Below is a small trained network, with its code and all its weights. Each question gives an input and a target symbol and asks what happens when units are switched off, that is, made to give their printed mean instead of their output.

import numpy as np


def w(rows, s, z=0):
    codes = np.array(rows[::2]) - 128.0
    scale = np.full(codes.shape[1], s)
    scale[-1] = z or s
    return codes * scale


def f(y):
    return y / 2 * (1 + np.tanh(0.7978845608 * (y + 0.044715 * y**3)))


def softmax(a):
    e = np.exp(a - a.max(-1, keepdims=True))
    return e / e.sum(-1, keepdims=True)


def log_softmax(a):
    a = a - a.max(-1, keepdims=True)
    return a - np.log(np.exp(a).sum(-1, keepdims=True))


def net(x, mask):
    ids = ['ΔΛΦΨηθ'.index(c) for c in x.split()]
    T = len(ids)
    res = E[ids] + P[:T]
    r = res
    for j in range(2):
        rows = slice(2 * j, 2 * j + 2)
        q, k, v = (r @ M[0][rows].T for M in (Q, K, V))
        z = softmax(np.where(np.tri(T) > 0, q @ k.T / 2**0.5, -1e9)) @ v
        o = O[0][rows]
        res = res + np.where(mask[j], z, o[:, -1]) @ o[:, :-1]
    y = f(res @ A[0][:, :-1].T + A[0][:, -1])
    res = res + np.where(mask[2:26], y, B[0][:, -1]) @ B[0][:, :-1]
    return log_softmax(res[-1] @ U[:, :-1].T + U[:, -1])


Q, K, V, O, A, B = {}, {}, {}, {}, {}, {}
E = w([
[207,63,83],'Δ',
[115,59,143],'Λ',
[252,25,42],'Φ',
[138,40,66],'Ψ',
[36,112,159],'η',
[66,107,181],'θ',
],0.015)
P = w([
[126,225,147],'0',
[187,109,131],'1',
[121,177,68],'2',
[83,149,154],'3',
[155,54,158],'4',
[106,127,48],'5',
[85,123,160],'6',
[127,6,172],'7',
[104,89,48],'8',
],0.021)
Q[0] = w([
[48,57,188],'h0',
[200,131,235],'h0',
[187,212,245],'h1',
[17,99,1],'h1',
],0.0062)
K[0] = w([
[54,110,120],'h0',
[135,246,114],'h0',
[158,186,61],'h1',
[94,10,88],'h1',
],0.014)
V[0] = w([
[94,201,10],'h0',
[170,66,166],'h0',
[199,175,147],'h1',
[156,123,6],'h1',
],0.012)
O[0] = w([
[74,161,106,3],'h0',
[228,249,249,235],'h0',
[173,14,253,20],'h1',
[229,160,83,113],'h1',
],0.0071,0.0045)
A[0] = w([
[111,110,165,122],'n0',
[236,190,69,113],'n1',
[116,236,104,86],'n2',
[192,66,104,70],'n3',
[229,20,22,58],'n4',
[90,52,97,115],'n5',
[129,206,102,127],'n6',
[199,38,240,160],'n7',
[68,118,31,83],'n8',
[172,162,122,143],'n9',
[73,44,143,141],'n10',
[171,168,186,16],'n11',
[40,59,198,143],'n12',
[91,84,50,216],'n13',
[30,208,183,41],'n14',
[196,153,119,67],'n15',
[98,175,41,166],'n16',
[105,246,59,98],'n17',
[72,238,29,65],'n18',
[171,172,189,12],'n19',
[28,126,82,16],'n20',
[225,74,48,174],'n21',
[198,147,114,60],'n22',
[185,254,124,76],'n23',
],0.0099,0.011)
B[0] = w([
[140,143,102,133],'n0',
[95,132,141,210],'n1',
[145,74,133,138],'n2',
[101,90,155,163],'n3',
[157,91,177,217],'n4',
[137,152,148,176],'n5',
[68,118,155,145],'n6',
[135,166,27,201],'n7',
[193,142,138,160],'n8',
[138,147,123,162],'n9',
[167,133,139,196],'n10',
[74,169,54,131],'n11',
[194,76,155,205],'n12',
[93,234,97,234],'n13',
[60,219,142,146],'n14',
[109,107,83,154],'n15',
[71,3,153,171],'n16',
[121,88,141,150],'n17',
[179,74,25,148],'n18',
[93,171,84,131],'n19',
[140,153,178,149],'n20',
[94,170,167,247],'n21',
[67,122,72,153],'n22',
[146,89,162,166],'n23',
],0.0078,0.013)
U = w([
[122,252,104,3],'Δ',
[113,67,217,210],'Λ',
[187,167,155,248],'Φ',
[51,102,71,100],'Ψ',
[49,169,164,88],'η',
[126,164,255,97],'θ',
],0.012,0.0045)

Each question gives the input, a string of symbols that net reads in full, and the target symbol t.
The units are the heads (2 rows each of Q, K, V and O) and the neurons (one row each of A and B). Each row of codes is followed by its name. A weight is (code - 128) times the scale printed after its matrix; where a second scale follows, it is the last column's (O, A, B and U).
mask holds one flag per unit, heads first, then neurons. A switched-off unit (its flag False) gives its mean, the last column of its rows in O or B, instead of its output. The means were averaged over made-up inputs and are rounded, as every weight is.
A unit's drop is (log p(t) with every unit on - log p(t) with that unit switched off) / (log p(t) with every unit on - log p(t) with every unit switched off).
The circuit of an input: a set's keep is (log p(t) with only the set's units on - log p(t) with every unit switched off) / (log p(t) with every unit on - log p(t) with every unit switched off). Starting from the 12 units with the biggest drops (on a tie, the unit counted first), units are removed one at a time, each time the one whose removal leaves the highest keep (on an exact tie, the one counted first), for as long as the keep stays at least 0.8.
circuit, biggest first: the units of the circuit, biggest drop first
k most important neurons: the k neurons with the biggest drops, biggest first
which heads matter: for each layer, one digit per head in row order, 1 if its drop is at least 0.15 and else 0, layers parted by /
input Φ Φ Δ Λ η Δ θ Φ θ, target Δ: circuit, biggest first	h0, n12, n7
input η Δ θ Λ Ψ Ψ Φ Φ η, target Δ: circuit, biggest first	h0, n11, n7
input η Λ η θ Ψ Φ Φ Δ, target Φ: circuit, biggest first	n7
input η η Ψ, target Ψ: 2 most important neurons	n16, n18
input Ψ Δ Φ η θ Φ η Λ Δ, target θ: which heads matter	11
input η Φ η η θ, target Φ: which heads matter	00
input η Δ θ η Λ Φ, target θ: circuit, biggest first	h0, n21, n4
input Δ η Δ, target Ψ: circuit, biggest first	h0, n16
input Ψ θ Δ Ψ η θ, target Ψ: circuit, biggest first	h1, n18
input Ψ Ψ Λ, target Λ: circuit, biggest first	n7, n16
input η Ψ Δ η η Ψ Ψ Φ Φ, target Δ: circuit, biggest first	h0, n7, n22
input η Λ Φ Λ θ, target Φ: circuit, biggest first	n16, n7
input θ η Ψ Ψ, target Ψ: circuit, biggest first	n16, h1, h0
input Δ η Φ, target Ψ: circuit, biggest first	h0, n16
input θ η η η η Δ, target Ψ: which heads matter	01
input η Ψ Φ θ Ψ Δ Ψ Δ Ψ, target Φ: which heads matter	10
input Φ η Λ, target Ψ: which heads matter	10
input Φ Ψ Φ Φ η η Ψ Φ Λ, target Δ: which heads matter	10
input Δ Φ Δ θ η Ψ θ Λ θ, target θ: circuit, biggest first	h0
input Λ Ψ Δ Ψ Δ η, target Φ: which heads matter	11
input Λ Δ η η Φ Λ, target Δ: which heads matter	11
input η Ψ Δ, target Λ: which heads matter	00
input Φ η η, target Ψ: which heads matter	00
input θ Ψ η, target Λ: which heads matter	10
input Ψ Λ Δ Φ Ψ η, target Λ: which heads matter	11
input η η η, target Ψ: which heads matter	00
